[[121 122 126 132 120 130]
 [138 132 121 122 131 137]
 [103 137 123 141 111 137]
 [119 131 136 128 134 121]
 [151 114 135 131 129 113]
 [138 117 134 133 125 116]
 [138 132 135 115 142 126]
 [111 144 126 130 126 136]
 [132 120 133 135 134 113]
 [113 136 115 123 121 144]
 [143 128 126 119 131 135]]
=>
[[121 122 126 132 120 130]
 [103 137 123 141 111 137]
 [151 114 135 131 129 113]
 [138 132 135 115 142 126]
 [132 120 133 135 134 113]
 [143 128 126 119 131 135]]

[[122 142 138 133 133]
 [140 122 130 131 131]
 [125 145 129 132 132]
 [143 131 129 121 121]
 [127 150 148 142 142]
 [119 149 148 137 137]]
=>
[[122 142 138 133 133]
 [125 145 129 132 132]
 [127 150 148 142 142]]

[[137 136 135 135 150 113 115 111 122 130 128 122 105 123 130 130]
 [144 114 147 131 111 108 152 105 123 131 117 117 117 128 132 135]
 [132 137 131 133 132 106 140 118 101 125 126 121 104 124 130 128]
 [135 139 133 136 142 109 127 114 110 127 128 121 102 123 129 130]
 [136 138 134 136 146 111 121 112 115 128 128 122 103 123 129 131]]
=>
[[137 136 135 135 150 113 115 111 122 130 128 122 105 123 130 130]
 [132 137 131 133 132 106 140 118 101 125 126 121 104 124 130 128]
 [136 138 134 136 146 111 121 112 115 128 128 122 103 123 129 131]]

[[130 113 140 126 133 123 136 119 136 135 112 138 131]
 [123 133 122 137 129 120 123 129 122 114 138 110 125]
 [135 121 132 115 126 139 133 128 135 142 118 150 131]
 [135 124 131 116 127 138 132 131 135 142 120 148 132]
 [132 140 118 118 119 142 123 137 124 136 145 141 129]]
=>
[[130 113 140 126 133 123 136 119 136 135 112 138 131]
 [135 121 132 115 126 139 133 128 135 142 118 150 131]
 [132 140 118 118 119 142 123 137 124 136 145 141 129]]

[[123 128 150 135 140 132 142 132 128 125 125]
 [126 122 106 134 103 128 138 140 134 123 127]]
=>
[[123 128 150 135 140 132 142 132 128 125 125]]

[[137 124 113 126 111]
 [117 129 147 120 144]
 [122 142 108 147 127]
 [148 120 112 133 107]
 [136 112 140 112 122]
 [134 118 153 121 135]
 [148 115 128 124 113]
 [108 145 120 139 141]
 [131 133 102 135 111]
 [113 140 138 136 149]]
=>
[[137 124 113 126 111]
 [122 142 108 147 127]
 [136 112 140 112 122]
 [148 115 128 124 113]
 [131 133 102 135 111]]

[[135 125 122 132 132 129]
 [131 128 133 140 130 129]
 [123 127 124 133 132 124]
 [129 130 127 126 127 130]
 [131 132 124 132 133 116]
 [132 127 122 122 121 151]
 [120 131 125 128 116 134]
 [138 129 140 130 126 129]
 [127 132 127 132 124 142]
 [121 127 125 132 125 133]
 [130 132 113 134 131 128]
 [127 128 127 131 124 116]]
=>
[[135 125 122 132 132 129]
 [123 127 124 133 132 124]
 [131 132 124 132 133 116]
 [120 131 125 128 116 134]
 [127 132 127 132 124 142]
 [130 132 113 134 131 128]]
